Below are the code and all the weights of a small trained network. Each question names an input and a class and asks about switching units off, where a switched-off unit gives its printed mean instead of its output.

import numpy as np


def w(rows, s, z=0):
    codes = np.array(rows[::2]) - 128.0
    scale = np.full(codes.shape[1], s)
    scale[-1] = z or s
    return codes * scale


def f(y):
    return y / 2 * (1 + np.tanh(0.7978845608 * (y + 0.044715 * y**3)))


def log_softmax(a):
    a = a - a.max(-1, keepdims=True)
    return a - np.log(np.exp(a).sum(-1, keepdims=True))


def net(x, mask):
    res = np.array(x, float).reshape(1, 2) / 4 @ E
    y = f(res @ A[0][:, :-1].T + A[0][:, -1])
    res = res + np.where(mask, y, B[0][:, -1]) @ B[0][:, :-1]
    return log_softmax(res[-1] @ U[:, :-1].T + U[:, -1])


A, B = {}, {}
E = w([
[152,102,238,34,179,131,235,243,110,79,182,169],'x0',
[208,61,137,49,234,4,103,168,41,148,23,167],'x1',
],0.012)
A[0] = w([
[103,229,123,132,48,136,156,118,215,125,201,158,72],'N1',
[51,140,44,181,114,143,66,119,148,134,155,105,41],'N2',
[111,117,130,189,138,116,108,134,110,153,132,121,126],'N3',
[148,177,177,169,119,125,79,181,120,105,123,103,92],'N4',
[68,188,146,214,75,195,174,141,160,84,202,83,69],'N5',
[71,195,129,136,75,147,99,104,171,196,71,102,29],'N6',
[124,94,166,114,109,206,203,162,174,21,203,157,31],'N7',
[109,150,39,175,93,147,107,91,143,122,141,85,58],'N8',
[102,179,112,170,55,149,62,108,186,124,80,121,32],'N9',
[106,243,123,144,89,255,156,138,176,158,183,111,57],'N10',
[111,136,67,134,144,141,163,122,66,91,172,165,4],'N11',
[125,174,160,56,97,201,211,188,181,64,180,100,15],'N12',
[131,145,89,180,102,203,123,78,175,189,85,79,56],'N13',
[62,126,80,153,45,209,159,157,196,118,219,146,72],'N14',
[110,155,125,178,138,144,69,82,198,113,112,74,20],'N15',
],0.0087,0.0025)
B[0] = w([
[150,128,49,46,68,90,127,171,163,112,69,196,222],'N1',
[84,120,154,125,170,165,158,132,100,124,148,116,203],'N2',
[143,101,108,173,123,142,158,116,109,122,123,152,141],'N3',
[148,113,180,171,121,131,129,151,131,155,161,164,128],'N4',
[181,89,66,89,75,117,109,175,168,99,115,222,250],'N5',
[93,118,161,146,171,137,141,131,165,169,230,117,186],'N6',
[61,172,206,200,213,181,177,87,23,190,177,1,218],'N7',
[90,123,171,163,163,129,155,83,66,185,181,118,203],'N8',
[88,119,178,168,97,169,167,90,118,178,135,138,201],'N9',
[137,109,114,80,56,86,80,190,159,133,97,168,243],'N10',
[96,136,110,145,116,175,161,130,125,203,110,168,126],'N11',
[70,165,215,156,197,148,172,56,87,102,138,99,218],'N12',
[130,177,155,153,140,165,142,115,77,130,206,131,205],'N13',
[185,121,112,83,101,105,81,210,152,68,94,218,244],'N14',
[97,146,143,160,84,157,125,86,131,125,196,109,187],'N15',
],0.0091,0.019)
U = w([
[185,93,124,66,97,80,76,183,128,112,17,217,253],'0',
[29,136,255,145,121,215,207,82,73,138,164,59,3],'1',
],0.0092,0.0029)

Each question gives the input, the list of numbers given to net, and the class t.
The units are the neurons (one row each of A and B). Each row of codes is followed by its name. A weight is (code - 128) times the scale printed after its matrix; where a second scale follows, it is the last column's (A, B and U).
mask holds one flag per neuron, in row order. A switched-off neuron (its flag False) gives its mean, the last column of its row in B, instead of its output. The means were averaged over made-up inputs and are rounded, as every weight is.
A unit's drop is (log p(t) with every unit on - log p(t) with that unit switched off) / (log p(t) with every unit on - log p(t) with every unit switched off).
The circuit of an input: a set's keep is (log p(t) with only the set's units on - log p(t) with every unit switched off) / (log p(t) with every unit on - log p(t) with every unit switched off). Starting from the 12 units with the biggest drops (on a tie, the unit counted first), units are removed one at a time, each time the one whose removal leaves the highest keep (on an exact tie, the one counted first), for as long as the keep stays at least 0.8.
units of the circuit, in order: the units of the circuit, biggest drop first
top k neurons: the k neurons with the biggest drops, biggest first
drop when u is switched off: that unit's drop, to one decimal
input [-4,-6], class 0: units of the circuit, in order	N14
input [5,4], class 1: top 3 neurons	N14; N5; N1
input [-1,-6], class 0: top 2 neurons	N14; N5
input [-4,3], class 1: top 2 neurons	N14; N5
input [-6,-6], class 0: top 4 neurons	N14; N5; N1; N10
input [-4,-5], class 0: top 2 neurons	N14; N5
input [4,-4], class 0: drop when N14 is switched off	0.3
input [-6,4], class 1: drop when N15 is switched off	0.0
input [1,1], class 0: top 2 neurons	N7; N12
input [5,3], class 1: drop when N5 is switched off	0.1
input [4,-8], class 0: drop when N5 is switched off	0.1
